106  102  130  137  149  144  147  152  152  156  155
137  140  107  102  102  104  101  100  100   99  100
105  103  109  104  102  110  108  113  103  120  101
129  129  102  100  100  101  100  100  100  100  100
110  106  125  127  127  124  132  143  130  152  131
104  101  107  101  101  106  104  108  102  118  100
125  126  155  157  157  156  157  157  157  157  157
116  112  126  125  116  116  123  133  114  135  104
107  104  117  110  109  114  117  126  111  141  105
| 101

138  127  139  140  140  110  148  144
136  127  138  139  139  108  146  141
107  120  109  107  113  152  104  108
131  126  132  133  136  112  140  136
128  125  130  130  131  126  133  132
| 108

127  150  126  105  132  150  120  108  139
139  122  111  116  132  144  142  127  113
108  112  129  145  147  133  115  107  117
107  132  150  131  106  118  146  144  115
131  122  114  112  116  124  135  142  145
| 117

123  120  138  127  115  128  147  143  114  126
128  131  136  129  147  135  113  108  124  130
123  126  147  130  141  137  122  114  113  129
137  117  143  128  141  134  131  120  108  125
142  135  105  128  132  120  121  121  141  132
138  113  133  130  126  128  131  147  140  112
150  112  125  127  132  126  131  139  136  115
122  143  120  124  131  126  126  109  116  144
111  136  142  125  134  136  121  113  117  135
110  144  128  124  126  129  126  114  118  143
103  141  131  129  117  130  122  132  140  132
135  125  133  131  146  134  108  119  141  120
| 129

123  114  135  157  149  157  109
140  156  123  125  128  125  141
128  157  112  123  147  123  150
145  158  127  124  150  124  141
142  154  128  132  125  132  111
132  128  119  117  143  117  135
125  119  110  112  129  112  107
117  117  106  113  122  113  125
131  116  129  141  147  141  106
| 150

119  139  133  148  118  129  128  121  122  125  119  126  131  131  119  123
130  140  133  143  124  128  125  130  127  125  120  126  131  133  123  127
137  126  127  140  126  124  125  144  131  125  123  130  131  127  139  135
133  141  128  143  126  130  120  133  127  123  120  126  130  127  126  127
130  139  128  142  124  124  123  130  127  125  121  126  131  131  123  127
119  138  128  150  115  130  127  123  119  126  117  126  132  127  121  123
| 135

124  124  143  132  131  102  133
125  133  109  125  119  147  120
129  118  125  135  136  129  140
120  130  148  129  135  101  133
147  157  148  129  123  123  105
103  102  100  129  128  129  157
108   98  107  126  136  132  153
150  156  149  131  125  116  105
111  104  113  129  132  145  151
139  149  136  121  128  122  116
149  154  137  125  122  111  105
| 140

117  134  119  142  119  128  136  123  132  121  133  118  123  114
117  135  118  143  120  128  136  124  133  121  134  117  123  112
122  130  109  144  121  143  121  133  136  124  125  125  122  114
120  128  106  148  124  137  117  123  135  127  125  124  111  109
120  128  106  149  125  137  118  122  135  126  126  125  110  109
123  130  110  144  122  142  119  132  137  125  125  125  123  113
| 114

119  112  112  124  118  135  118  123  126  110  136  118  137  107
121  115  114  128  119  137  122  126  127  112  139  120  140  110
129  115  116  108  116  137  101  111  121  114  145  116  150  118
141  137  136  115  130  131  116  119  125  138  139  129  144  146
137  129  130  112  125  133  111  116  123  130  141  125  146  136
121  128  127  155  132  131  156  147  137  128  125  133  122  121
| 118
---
[[110 117 141 139 141]
 [116 113 149 151 148]
 [156 136 120 123 123]] => 149, 156

[107 122  98 126 108] => 98, 126

[130 129 125 158 134] => 125, 158

[142 109 152 154 151 115 102] => 154, 154

[123 126 120 118 133 120 155] => 118, 155

[[132 132 142 154 136 130 128]
 [127 127 127 127 133 127 127]
 [145 151 142 145 128 148 140]] => 127, 154

[125 151 125 126 120] => 125, 151

[[139 116 157 110 110 139 119]
 [116 112 155 142 133 129 105]
 [138 145 150 140 139 154 126]] => 142, 157

[151 142 124 109 101] => 124, 151

[119 126 153 104 146 131 107] => 104, 153
---
[[120 125 136 128 128]
 [130 122 127 121 106]
 [128 123 121 127 126]] --> 136, 130

[123 103 112 136 131] --> 136, 131

[[124 108 129 130 158 115 122]
 [117 113 122 133 150 111 112]] --> 158, 150

[115 157 141 115 112 103] --> 157, 141

[[112 110 108 108 112 108 110]
 [144 151 142 139 144 146 147]] --> 151, 147

[112 111 138 150 135 134] --> 150, 138
---
[[126 129 127 117 117 108 123 118 134 129 104]
 [144 132 115 121 130 123 125 125 131 126 119]
 [154 123 118 124 133 120 128 126 134 128 125]
 [134 123 122 119 115 118 118 129 134 122 119]
 [136 112 128 121 121 116 131 133 131 127 125]
 [118 122 118 122 113 116 120 129 135 121 120]
 [142 117 123 121 127 104 118 127 139 127 108]
 [121 123 120 125 121 114 125 128 133 127 121]]: 123

[[107 118 117 135 147 136 131]
 [108 116 112 132 143 133 135]
 [149 139 140 123 112 125 124]
 [146 144 135 122 109 127 125]
 [147 140 139 121 116 122 125]
 [111 113 118 139 141 133 136]
 [149 138 139 120 111 121 124]
 [145 140 135 122 112 125 122]
 [106 117 116 138 141 136 134]
 [107 118 113 137 145 127 134]
 [112 118 115 135 143 130 133]
 [107 118 114 131 145 133 126]]: 118

[[118 101 131 157 142 122 152 149]
 [134 144 115 110 116 118 112 101]
 [149 146 117 106 122 122 100 109]
 [112 116 143 144 135 138 152 142]
 [142 144 118 108 124 121 105 110]
 [146 143 116 113 119 125 107 112]
 [141 145 118 109 120 123 108 110]
 [141 146 116 110 121 120 103 108]]: 146

[[124 147 123 110 119 127 133]
 [122 135 121 124 132 135 132]
 [149 122 125 123 131 126 134]
 [119 135 129 130 137 126 145]
 [140 126 124 128 135 126 121]
 [128 125 122 134 141 137 129]
 [123 126 120 122 130 120 117]]: 126

[[137 115 135 121 155 141 142 136 130 126 116 117]
 [136 118 134 121 148 137 139 133 130 126 119 118]
 [136 118 135 121 149 139 138 133 130 126 119 117]
 [135 119 134 121 144 136 137 133 130 126 121 118]
 [136 118 134 121 148 136 137 133 130 126 121 118]
 [136 118 134 119 154 138 142 133 130 126 119 118]
 [133 121 132 126 136 131 133 132 130 126 125 124]
 [136 111 134 125 129 121 131 129 154 121 137 110]
 [136 118 134 121 148 136 138 133 130 126 121 118]
 [135 119 134 122 140 135 137 133 129 126 121 120]
 [134 121 132 124 141 132 136 133 130 126 124 124]]: 121

[[128 132 128 128 128 131 131 126 127 128 129 129]
 [127 118 127 123 125 129 127 124 130 119 129 134]
 [128 119 128 122 130 129 132 123 129 126 129 134]
 [127 131 125 131 129 130 128 128 129 129 128 130]
 [129 135 127 130 125 129 126 130 128 129 127 128]
 [126 116 127 126 127 124 123 131 130 123 127 127]
 [130 142 131 134 128 127 128 134 125 130 126 121]
 [125 110 129 120 127 124 126 130 130 119 127 134]
 [126 116 125 124 130 129 129 127 130 128 129 130]
 [128 128 129 125 126 128 129 128 129 123 128 129]
 [123 100 130 115 131 130 133 120 131 120 132 141]]: 100
---
Input:
[[125 128 151 127 129]
 [125 128 129 104 128]
 [155 128 128 130 127]]
Output: 129

Input:
[[131 129 125 133 148 131 128]
 [131 129 125 133 154 132 129]
 [128 127 128 128 122 128 128]]
Output: 125

Input:
[[118 140 133 140 143]
 [113 139 132 137 141]
 [114 139 131 156 141]]
Output: 132

Input:
[[104 136 126 134]
 [141 133 141 115]
 [143 117 145 123]]
Output: 141

Input:
[[156 127 125 133 146]
 [112 105 139 144 124]
 [116 105 116 124 146]]
Output: 139

Input:
[[122 121 133 134 123]
 [110 101 136 144 125]
 [121 131 133 130 114]]
Output: 136

Input:
[[139 134 125 122]
 [137 124 128 128]
 [154 123 134 129]]
Output: 128

Input:
[[114 117 130 141 145 113]
 [129 127 139 123 115 148]
 [153 126 127 150 137 149]]
Output: 139

Input:
[[147 116 121 107 139 113 139]
 [139 101 114 103 155 111 142]
 [126 152 119 140 108 112 111]]
Output: 114

Input:
[[110 110 146 146 145 145 144]
 [156 155 101 101 101 102 103]
 [115 115 141 141 140 140 139]]
Output: 101
---
[119 101 115 126 105 123 132] result: 105
[128 124 138 100 146] result: 138
[103 113 131 150] result: 113
[129 137 118 156 139 120] result: 156
[100 114 139 158 152 118] result: 158
[118 117 137 106 126 152 145] result: 126
[128 110 146 120 152] result: 146
---
[105 104 117 141 135] result: 117

[[109 140 111 111 142]
 [128 128 127 128 128]
 [157 110 153 153 108]] result: 127

[101 125 110 118 120 134 130] result: 118

[101 101 102 103 157] result: 102

[129 138 119 132 117 153 132] result: 132

[109 118 143 107 141 143 102] result: 107

[140 122 136 103 150 112 111] result: 103
---
114  138  139  111
116  139  139  113
115  136  139  106
value 136

143  139  149  143  108  144
143  139  149  143  109  144
117  121  111  117  151  116
value 117

151  148  107  107  108  149
115  116  142  141  140  116
148  144  109  111  111  147
value 111

149  131  129  128  125  125
123  137  130  150  113  118
129  140  102  151  128  145
value 151

142  112  140  140  107  112
140  109  139  140  109  115
145  111  139  140  104  110
value 140

153  152  139  111  153  117  111
147  147  135  108  153  104  113
104  108  118  150  103  146  148
value 103

103  134  127  108  153
105  132  134  109  145
104  132  133  108  147
value 133

124  123  122  124
126  126  127  126
137  118  105  124
value 118

138  117  105  136  118  133  129
157  136  129  133  127  140  131
129  129  140  119  111  126  124
value 111

130  138  144  107
113  154  129  102
140  101  142  138
value 101
---
139,142,119,139,106,141,146
131,130,126,129,136,130,116
129,118,133,120,127,128,124
-> 118

107,119,110,154,155
106,156,110,105,135
147,142,110,104,128
-> 142

132,152,101,150
133,154,99,151
133,154,99,151
-> 154

126,126,125,134,124
127,133,131,151,123
134,127,119,127,126
-> 127

131,150,124,140,115,104,111
148,120,109,126,129,140,121
126,127,126,129,128,127,128
-> 127

152,151,137,131,145,108,144
108,108,121,125,113,145,115
146,146,135,130,142,113,140
-> 146
